Here is a tiny trained network, its code and every weight. The questions are about switching its units off for an input and a target symbol, where a switched-off unit gives its printed mean instead of its output.

import numpy as np


def w(rows, s, z=0):
    codes = np.array(rows[::2]) - 128.0
    scale = np.full(codes.shape[1], s)
    scale[-1] = z or s
    return codes * scale


def norm(h):
    return h / np.sqrt((h * h).mean(-1, keepdims=True) + 1e-5)


def softmax(a):
    e = np.exp(a - a.max(-1, keepdims=True))
    return e / e.sum(-1, keepdims=True)


def log_softmax(a):
    a = a - a.max(-1, keepdims=True)
    return a - np.log(np.exp(a).sum(-1, keepdims=True))


def net(x, mask):
    ids = ['βδθλξπφψ'.index(c) for c in x.split()]
    T = len(ids)
    res = E[ids] + P[:T]
    u = 0
    for l in range(3):
        r = norm(res)
        for j in range(2):
            rows = slice(2 * j, 2 * j + 2)
            q, k, v = (r @ M[l][rows].T for M in (Q, K, V))
            z = softmax(np.where(np.tri(T) > 0, q @ k.T / 2**0.5, -1e9)) @ v
            o = O[l][rows]
            res = res + np.where(mask[u + j], z, o[:, -1]) @ o[:, :-1]
        u += 2
    return log_softmax(norm(res)[-1] @ U[:, :-1].T + U[:, -1])


Q, K, V, O = {}, {}, {}, {}
E = w([
[8,151,103,163,198,176],'β',
[216,72,145,108,129,129],'δ',
[183,85,79,112,149,132],'θ',
[78,244,105,8,73,39],'λ',
[116,150,49,222,66,154],'ξ',
[56,146,183,120,77,145],'π',
[159,100,83,96,111,141],'φ',
[176,90,115,119,156,125],'ψ',
],0.017)
P = w([
[111,254,182,125,166,151],'0',
[222,122,255,33,250,34],'1',
[223,245,169,152,205,107],'2',
[140,164,61,193,82,153],'3',
[86,135,111,159,118,127],'4',
[106,177,147,177,91,129],'5',
[81,160,137,180,104,130],'6',
[75,184,154,213,108,146],'7',
[48,183,107,198,68,166],'8',
[45,89,156,174,103,131],'9',
[66,153,205,214,113,114],'10',
],0.0051)
Q[0] = w([
[1,250,163,86,188,78],'0.h0',
[136,138,114,118,32,205],'0.h0',
[111,138,123,198,148,120],'0.h1',
[63,122,99,126,176,203],'0.h1',
],0.01)
K[0] = w([
[101,208,118,84,211,2],'0.h0',
[163,63,141,163,129,108],'0.h0',
[120,166,159,73,86,103],'0.h1',
[133,153,126,133,115,74],'0.h1',
],0.012)
V[0] = w([
[75,255,59,28,166,18],'0.h0',
[130,171,191,153,234,119],'0.h0',
[81,152,88,21,129,150],'0.h1',
[129,121,56,208,221,63],'0.h1',
],0.0082)
O[0] = w([
[93,167,128,113,30,177,174],'0.h0',
[98,172,163,193,94,99,3],'0.h0',
[125,45,71,106,141,221,191],'0.h1',
[164,128,192,1,171,147,130],'0.h1',
],0.01,0.0021)
Q[1] = w([
[204,104,145,170,15,115],'1.h0',
[117,26,76,166,228,189],'1.h0',
[204,27,148,92,143,159],'1.h1',
[158,209,255,114,80,172],'1.h1',
],0.009)
K[1] = w([
[145,96,176,17,119,68],'1.h0',
[172,28,108,201,205,181],'1.h0',
[94,109,88,130,53,99],'1.h1',
[141,78,95,254,149,218],'1.h1',
],0.0087)
V[1] = w([
[129,207,67,149,60,90],'1.h0',
[215,89,54,214,189,182],'1.h0',
[58,162,114,185,68,103],'1.h1',
[141,255,44,66,111,91],'1.h1',
],0.0089)
O[1] = w([
[193,167,175,139,2,75,101],'1.h0',
[162,53,39,62,91,134,254],'1.h0',
[181,45,147,93,64,96,104],'1.h1',
[226,192,207,63,20,209,221],'1.h1',
],0.0078,0.0042)
Q[2] = w([
[171,88,113,132,1,128],'2.h0',
[130,179,168,70,224,122],'2.h0',
[42,124,144,85,142,74],'2.h1',
[203,162,174,139,97,244],'2.h1',
],0.0076)
K[2] = w([
[94,228,99,93,71,66],'2.h0',
[107,76,154,204,191,143],'2.h0',
[142,49,110,115,203,203],'2.h1',
[40,201,79,170,43,254],'2.h1',
],0.0091)
V[2] = w([
[12,86,231,82,143,80],'2.h0',
[175,43,8,145,110,124],'2.h0',
[246,108,90,105,174,1],'2.h1',
[157,107,217,145,51,191],'2.h1',
],0.0076)
O[2] = w([
[183,84,89,141,152,35,63],'2.h0',
[92,98,232,193,104,220,69],'2.h0',
[220,196,2,194,116,179,2],'2.h1',
[122,97,54,133,157,42,143],'2.h1',
],0.0075,0.0021)
U = w([
[107,42,202,150,185,62,236],'β',
[209,154,114,237,151,135,176],'δ',
[117,180,147,82,224,203,50],'θ',
[120,112,97,102,82,112,3],'λ',
[215,198,125,70,20,149,137],'ξ',
[128,20,30,225,26,21,124],'π',
[51,29,146,105,89,255,89],'φ',
[146,197,84,146,221,54,96],'ψ',
],0.0069,0.0048)

Each question gives the input, a string of symbols that net reads in full, and the target symbol t.
The units are the heads (2 rows each of Q, K, V and O). Each row of codes is followed by its name. A weight is (code - 128) times the scale printed after its matrix; where a second scale follows, it is the last column's (O and U).
mask holds one flag per head, layer by layer. A switched-off head (its flag False) gives its mean, the last column of its rows in O, instead of its output. The means were averaged over made-up inputs and are rounded, as every weight is.
A unit's drop is (log p(t) with every unit on - log p(t) with that unit switched off) / (log p(t) with every unit on - log p(t) with every unit switched off).
The circuit of an input: a set's keep is (log p(t) with only the set's units on - log p(t) with every unit switched off) / (log p(t) with every unit on - log p(t) with every unit switched off). Starting from all 6 units, units are removed one at a time, each time the one whose removal leaves the highest keep (on an exact tie, the one counted first), for as long as the keep stays at least 0.8.
units of the circuit, in order: the units of the circuit, biggest drop first
most important unit: the unit with the biggest drop
which heads matter: for each layer, one digit per head in row order, 1 if its drop is at least 0.15 and else 0, layers parted by /
input θ ψ φ, target θ: which heads matter => 01 / 11 / 00
input π ψ θ, target π: which heads matter => 11 / 11 / 01
input β ψ ψ π β, target ψ: units of the circuit, in order => [2.h0, 0.h0, 1.h0]
input δ δ ψ ξ, target δ: most important unit => 0.h0
input φ β β β β, target β: units of the circuit, in order => [2.h1, 0.h0]
input δ δ δ φ ψ δ β β, target δ: which heads matter => 01 / 00 / 01
input δ θ δ θ ξ, target δ: which heads matter => 11 / 00 / 01
input ψ λ φ θ θ π ψ ψ π δ θ, target β: units of the circuit, in order => [1.h1, 0.h0, 2.h1]
input β β φ, target β: which heads matter => 11 / 00 / 01
input π π ψ φ, target π: which heads matter => 00 / 11 / 01
input β θ φ δ δ φ π λ δ φ, target β: which heads matter => 10 / 01 / 01
input δ θ ψ, target δ: units of the circuit, in order => [2.h1, 0.h0]
input δ π ψ, target δ: units of the circuit, in order => [2.h1, 0.h0, 1.h1]
input β ψ δ β, target ψ: most important unit => 0.h1
input λ δ ξ, target π: which heads matter => 11 / 00 / 01
input θ ψ ψ, target θ: units of the circuit, in order => [0.h1, 1.h1]
input θ φ δ δ π δ δ δ λ δ θ, target β: which heads matter => 10 / 01 / 00
input φ β δ, target φ: units of the circuit, in order => [0.h1, 2.h0]
input φ ψ ξ, target φ: which heads matter => 01 / 00 / 10
input φ ξ φ, target φ: most important unit => 2.h0
input ψ φ ξ, target ψ: units of the circuit, in order => [0.h1, 1.h0, 2.h0, 0.h0]
input π φ δ, target π: which heads matter => 01 / 11 / 00
